Below is a small trained network, with its code and all its weights. Each question gives an input and a class and asks what happens when units are switched off, that is, made to give their printed mean instead of their output.

import numpy as np


def w(rows, s, z=0):
    codes = np.array(rows[::2]) - 128.0
    scale = np.full(codes.shape[1], s)
    scale[-1] = z or s
    return codes * scale


def f(y):
    return y / 2 * (1 + np.tanh(0.7978845608 * (y + 0.044715 * y**3)))


def log_softmax(a):
    a = a - a.max(-1, keepdims=True)
    return a - np.log(np.exp(a).sum(-1, keepdims=True))


def net(x, mask):
    res = np.array(x, float).reshape(1, 6) / 4 @ E
    y = f(res @ A[0][:, :-1].T + A[0][:, -1])
    res = res + np.where(mask, y, B[0][:, -1]) @ B[0][:, :-1]
    return log_softmax(res[-1] @ U[:, :-1].T + U[:, -1])


A, B = {}, {}
E = w([
[59,58,144,56,142,100,220,126,122,71,200,45],'x0',
[125,114,193,137,178,139,109,156,117,128,128,132],'x1',
[66,110,129,163,132,79,180,86,202,254,4,67],'x2',
[128,141,80,121,110,92,191,127,77,141,120,179],'x3',
[168,85,161,139,84,91,173,254,197,188,211,179],'x4',
[143,159,12,171,209,115,133,131,85,207,217,23],'x5',
],0.0087)
A[0] = w([
[115,68,170,128,40,131,129,150,146,40,26,181,70],'n1',
[197,163,107,189,103,189,73,98,128,165,114,194,83],'n2',
[158,95,179,108,90,119,72,76,126,137,76,224,100],'n3',
[136,114,100,105,49,41,96,124,116,145,93,115,161],'n4',
[189,130,125,115,118,168,113,118,87,66,206,168,127],'n5',
[186,161,23,173,235,109,99,152,68,212,199,48,100],'n6',
[158,154,112,152,87,192,127,129,148,130,108,141,169],'n7',
[193,197,106,214,130,193,106,152,123,135,81,163,85],'n8',
[152,149,68,222,111,160,44,148,112,156,102,180,95],'n9',
[154,154,128,147,123,120,79,110,83,78,222,155,130],'n10',
[77,168,107,109,190,159,98,37,39,40,52,98,7],'n11',
[77,96,117,115,122,100,163,96,166,88,173,99,161],'n12',
[103,110,149,170,152,115,156,79,114,174,44,74,105],'n13',
[201,167,143,80,114,176,140,122,133,37,173,172,115],'n14',
[178,166,117,84,173,148,107,156,83,62,140,147,125],'n15',
[138,148,143,97,82,151,65,109,66,59,162,149,97],'n16',
[140,87,169,6,95,129,135,126,113,102,76,166,139],'n17',
[201,215,137,156,98,109,63,150,129,145,67,163,126],'n18',
[67,56,147,151,153,65,152,111,200,185,2,144,229],'n19',
[115,173,103,137,175,147,93,51,32,83,91,72,117],'n20',
[83,67,172,41,103,117,165,119,115,88,133,105,103],'n21',
[62,78,121,25,175,118,214,100,134,36,183,85,109],'n22',
[232,91,143,134,85,97,153,244,206,212,230,136,61],'n23',
[104,142,157,55,87,133,125,141,170,57,47,205,151],'n24',
[62,114,133,82,89,118,145,110,131,104,186,97,84],'n25',
],0.007,0.0021)
B[0] = w([
[187,110,118,54,127,123,61,113,94,123,149,107,222],'n1',
[84,85,177,168,140,180,205,112,93,102,72,108,191],'n2',
[160,114,118,143,135,140,128,66,105,122,143,110,195],'n3',
[115,124,137,118,104,134,112,134,129,147,123,122,151],'n4',
[74,171,102,151,154,103,135,93,161,176,149,140,201],'n5',
[202,128,116,2,154,153,45,66,19,99,186,62,253],'n6',
[138,95,106,160,133,122,141,85,99,124,132,98,152],'n7',
[100,81,161,158,116,140,181,105,124,134,117,121,188],'n8',
[112,113,160,203,196,169,152,146,92,105,137,137,193],'n9',
[59,155,116,151,78,71,114,147,144,148,171,149,192],'n10',
[177,137,126,157,68,74,177,178,180,57,32,201,220],'n11',
[121,121,130,183,154,167,149,88,94,136,125,98,174],'n12',
[88,173,69,137,98,59,100,184,167,164,144,125,197],'n13',
[73,167,96,127,159,85,107,120,123,164,162,133,199],'n14',
[79,163,112,114,107,103,116,149,168,188,156,129,182],'n15',
[101,184,84,137,124,90,105,171,191,152,189,126,189],'n16',
[143,107,132,59,120,136,128,86,105,117,125,95,191],'n17',
[80,94,187,187,187,178,178,86,52,161,138,131,194],'n18',
[86,191,79,110,104,115,122,158,146,205,217,111,248],'n19',
[196,104,100,141,59,81,141,198,163,94,86,182,207],'n20',
[109,106,176,125,176,175,161,131,94,110,141,100,191],'n21',
[93,67,186,200,182,154,152,99,126,122,72,93,226],'n22',
[178,114,108,120,92,86,153,217,205,55,36,189,248],'n23',
[183,148,123,47,83,126,72,57,95,141,161,91,217],'n24',
[108,96,148,143,163,128,192,121,121,137,115,96,169],'n25',
],0.0078,0.012)
U = w([
[215,127,125,28,137,150,39,84,72,104,166,89,253],'0',
[2,232,93,144,120,81,87,154,182,198,175,124,91],'1',
[60,49,171,197,175,183,194,100,87,101,109,110,80],'2',
[226,118,119,135,80,77,135,199,208,45,54,195,77],'3',
],0.0088,0.0021)

Each question gives the input, the list of numbers given to net, and the class t.
The units are the neurons (one row each of A and B). Each row of codes is followed by its name. A weight is (code - 128) times the scale printed after its matrix; where a second scale follows, it is the last column's (A, B and U).
mask holds one flag per neuron, in row order. A switched-off neuron (its flag False) gives its mean, the last column of its row in B, instead of its output. The means were averaged over made-up inputs and are rounded, as every weight is.
A unit's drop is (log p(t) with every unit on - log p(t) with that unit switched off) / (log p(t) with every unit on - log p(t) with every unit switched off).
The circuit of an input: a set's keep is (log p(t) with only the set's units on - log p(t) with every unit switched off) / (log p(t) with every unit on - log p(t) with every unit switched off). Starting from the 12 units with the biggest drops (on a tie, the unit counted first), units are removed one at a time, each time the one whose removal leaves the highest keep (on an exact tie, the one counted first), for as long as the keep stays at least 0.8.
circuit, biggest first: the units of the circuit, biggest drop first
unit that matters most: the unit with the biggest drop
top k neurons: the k neurons with the biggest drops, biggest first
drop of u: that unit's drop, to one decimal
input [6,3,7,-5,2,-5], class 1: circuit, biggest first : [n19]
input [-7,-8,-4,0,6,5], class 2: circuit, biggest first : [n2, n9]
input [-5,3,4,5,6,6], class 0: top 3 neurons : [n6, n11, n20]
input [-2,-3,-1,8,-2,1], class 2: circuit, biggest first : [n19, n24]
input [5,1,-4,1,7,-7], class 0: top 4 neurons : [n24, n1, n11, n17]
input [-8,4,6,-1,6,-8], class 0: top 2 neurons : [n1, n24]
input [-6,-2,7,-3,-8,1], class 3: top 2 neurons : [n11, n20]
input [7,-3,-6,8,0,4], class 2: top 2 neurons : [n22, n19]
input [3,4,-6,8,-5,-5], class 1: top 3 neurons : [n6, n16, n14]
input [3,7,1,8,4,-4], class 0: top 2 neurons : [n11, n20]
input [3,-6,1,-7,6,5], class 3: top 2 neurons : [n23, n24]
input [2,1,0,4,-5,-4], class 3: top 2 neurons : [n11, n6]
input [-7,1,-4,-2,-3,-6], class 2: top 2 neurons : [n2, n18]
input [3,8,8,4,-5,1], class 1: unit that matters most : n19
input [6,1,4,1,-8,-5], class 3: top 2 neurons : [n11, n20]
input [2,4,-7,0,-1,-5], class 1: top 2 neurons : [n6, n16]
input [1,2,5,0,-7,8], class 0: top 2 neurons : [n6, n23]
input [-7,-8,3,3,8,2], class 3: top 4 neurons : [n23, n22, n21, n12]
input [4,-6,-1,-3,-3,-3], class 2: top 3 neurons : [n6, n22, n23]
input [-7,4,-4,-6,-7,-4], class 2: unit that matters most : n18
input [-4,-5,0,-7,3,-2], class 2: drop of n11 : 0.2
input [-8,-6,5,-1,-8,-3], class 2: drop of n2 : 1.2
input [-3,8,-1,-8,4,1], class 3: drop of n3 : 0.0
input [-6,-7,0,-2,1,5], class 2: drop of n1 : 0.2
